Here is a tiny trained network, its code and every weight. The questions are about switching its units off for an input and a target symbol, where a switched-off unit gives its printed mean instead of its output.

import numpy as np


def w(rows, s, z=0):
    codes = np.array(rows[::2]) - 128.0
    scale = np.full(codes.shape[1], s)
    scale[-1] = z or s
    return codes * scale


def f(y):
    return np.maximum(y, 0)


def softmax(a):
    e = np.exp(a - a.max(-1, keepdims=True))
    return e / e.sum(-1, keepdims=True)


def log_softmax(a):
    a = a - a.max(-1, keepdims=True)
    return a - np.log(np.exp(a).sum(-1, keepdims=True))


def net(x, mask):
    ids = ['αβγεζηθλξπτψω'.index(c) for c in x.split()]
    T = len(ids)
    res = E[ids] + P[:T]
    r = res
    for j in range(2):
        rows = slice(3 * j, 3 * j + 3)
        q, k, v = (r @ M[0][rows].T for M in (Q, K, V))
        z = softmax(np.where(np.tri(T) > 0, q @ k.T / 3**0.5, -1e9)) @ v
        o = O[0][rows]
        res = res + np.where(mask[j], z, o[:, -1]) @ o[:, :-1]
    y = f(res @ A[0][:, :-1].T + A[0][:, -1])
    res = res + np.where(mask[2:6], y, B[0][:, -1]) @ B[0][:, :-1]
    return log_softmax(res[-1] @ U[:, :-1].T + U[:, -1])


Q, K, V, O, A, B = {}, {}, {}, {}, {}, {}
E = w([
[101,193,100,220,140,73],'α',
[101,137,113,65,175,175],'β',
[35,163,84,66,96,151],'γ',
[12,59,191,173,158,202],'ε',
[200,133,98,135,252,104],'ζ',
[49,117,145,122,148,190],'η',
[118,147,99,51,184,167],'θ',
[246,224,28,89,169,131],'λ',
[148,93,103,142,75,159],'ξ',
[240,74,89,64,213,112],'π',
[70,120,122,83,159,171],'τ',
[90,133,124,83,181,176],'ψ',
[16,83,128,84,170,117],'ω',
],0.016)
P = w([
[108,184,201,27,183,209],'0',
[82,115,222,84,110,105],'1',
[74,97,59,112,165,197],'2',
[124,116,215,79,97,89],'3',
[112,100,97,132,143,174],'4',
[101,176,154,192,102,110],'5',
[54,62,31,130,135,139],'6',
[148,145,142,169,99,106],'7',
[145,92,62,170,132,161],'8',
[195,228,102,247,92,114],'9',
[91,73,43,168,112,91],'10',
],0.014)
Q[0] = w([
[115,60,79,72,148,191],'head 0',
[111,150,170,101,134,125],'head 0',
[85,141,5,215,179,159],'head 0',
[92,151,170,142,96,131],'head 1',
[100,139,71,151,119,189],'head 1',
[167,130,137,117,111,143],'head 1',
],0.018)
K[0] = w([
[244,118,160,193,100,112],'head 0',
[106,186,140,118,166,245],'head 0',
[165,48,2,196,100,50],'head 0',
[150,126,105,114,191,226],'head 1',
[192,86,47,212,93,65],'head 1',
[132,99,180,107,154,97],'head 1',
],0.01)
V[0] = w([
[223,41,147,103,114,188],'head 0',
[156,196,88,101,4,170],'head 0',
[112,52,113,61,41,113],'head 0',
[132,182,73,34,166,167],'head 1',
[90,134,130,121,113,42],'head 1',
[183,130,113,108,163,36],'head 1',
],0.011)
O[0] = w([
[190,64,68,22,88,93,99],'head 0',
[173,160,92,158,48,249,55],'head 0',
[117,192,132,63,33,86,163],'head 0',
[169,207,93,128,124,138,254],'head 1',
[48,203,123,176,76,114,96],'head 1',
[68,122,78,126,147,88,18],'head 1',
],0.013,0.0075)
A[0] = w([
[119,169,61,184,78,58,147],'neuron 0',
[122,183,29,82,254,151,201],'neuron 1',
[160,151,141,235,243,106,3],'neuron 2',
[212,241,114,54,147,51,104],'neuron 3',
],0.0053,0.0033)
B[0] = w([
[164,65,103,39,193,215,168],'neuron 0',
[98,170,98,148,113,62,255],'neuron 1',
[2,109,141,138,135,171,239],'neuron 2',
[169,108,112,29,73,150,254],'neuron 3',
],0.0089,0.0081)
U = w([
[56,125,117,180,106,196,135],'α',
[103,129,102,130,143,182,38],'β',
[92,209,120,188,55,175,98],'γ',
[99,74,167,115,146,179,63],'ε',
[111,91,65,182,177,108,176],'ζ',
[118,119,128,147,159,185,89],'η',
[122,153,86,152,146,156,103],'θ',
[127,149,2,222,129,163,137],'λ',
[58,62,117,106,38,220,242],'ξ',
[83,83,73,112,100,107,3],'π',
[98,137,117,129,137,178,41],'τ',
[101,128,100,131,149,183,34],'ψ',
[51,211,193,133,51,55,153],'ω',
],0.005,0.0047)

Each question gives the input, a string of symbols that net reads in full, and the target symbol t.
The units are the heads (3 rows each of Q, K, V and O) and the neurons (one row each of A and B). Each row of codes is followed by its name. A weight is (code - 128) times the scale printed after its matrix; where a second scale follows, it is the last column's (O, A, B and U).
mask holds one flag per unit, heads first, then neurons. A switched-off unit (its flag False) gives its mean, the last column of its rows in O or B, instead of its output. The means were averaged over made-up inputs and are rounded, as every weight is.
A unit's drop is (log p(t) with every unit on - log p(t) with that unit switched off) / (log p(t) with every unit on - log p(t) with every unit switched off).
The circuit of an input: a set's keep is (log p(t) with only the set's units on - log p(t) with every unit switched off) / (log p(t) with every unit on - log p(t) with every unit switched off). Starting from all 6 units, units are removed one at a time, each time the one whose removal leaves the highest keep (on an exact tie, the one counted first), for as long as the keep stays at least 0.8.
circuit, biggest first: the units of the circuit, biggest drop first
k most important neurons: the k neurons with the biggest drops, biggest first
which heads matter: for each layer, one digit per head in row order, 1 if its drop is at least 0.15 and else 0, layers parted by /
input γ ζ θ ξ, target γ: circuit, biggest first	head 0; head 1
input ξ ω ω α ω ζ α β ξ ω, target α: circuit, biggest first	head 0; neuron 2
input ε ω ω λ ω, target λ: which heads matter	11
input ξ ξ ω ζ ξ ω λ ω θ η, target λ: circuit, biggest first	head 0; head 1
input ω ζ ω ω γ θ ω γ ξ ξ τ, target ξ: which heads matter	11
input ξ ω ω γ, target ξ: circuit, biggest first	head 0
input ε γ π ω, target ε: which heads matter	11
input ω ω ψ ζ η ξ ω ω ω τ, target ω: which heads matter	10
input γ η ω ξ ζ θ ω γ ω α ξ, target ξ: 2 most important neurons	neuron 0; neuron 1
input ξ ω ω ω ω ω ξ β ω ω, target ξ: circuit, biggest first	head 0; neuron 0; neuron 3
input ω ω π ω ω ω ξ γ ω τ ω, target ξ: 2 most important neurons	neuron 1; neuron 0
input ω γ ε ω γ ζ ω, target ζ: which heads matter	10
input γ ξ λ ω λ, target λ: which heads matter	10
input ξ α γ γ ω α ζ ω ω ξ ξ, target ξ: which heads matter	10
input ω ω ω ω β ω ω, target ω: circuit, biggest first	head 0
input ω ξ η ω ξ ξ ω α ω ζ θ, target ζ: 2 most important neurons	neuron 1; neuron 3
input θ γ ω ω τ ω β ξ ε, target ξ: which heads matter	11
input ω α ξ β, target ω: circuit, biggest first	head 0; neuron 0
input ω λ ζ ω ω τ π ω ψ ω π, target π: which heads matter	10
input τ ω ω ε ζ ε γ, target ζ: which heads matter	10
input θ ω γ, target γ: which heads matter	11
input ω ξ ω ω ξ ε ω ξ η, target ξ: most important neuron	neuron 1
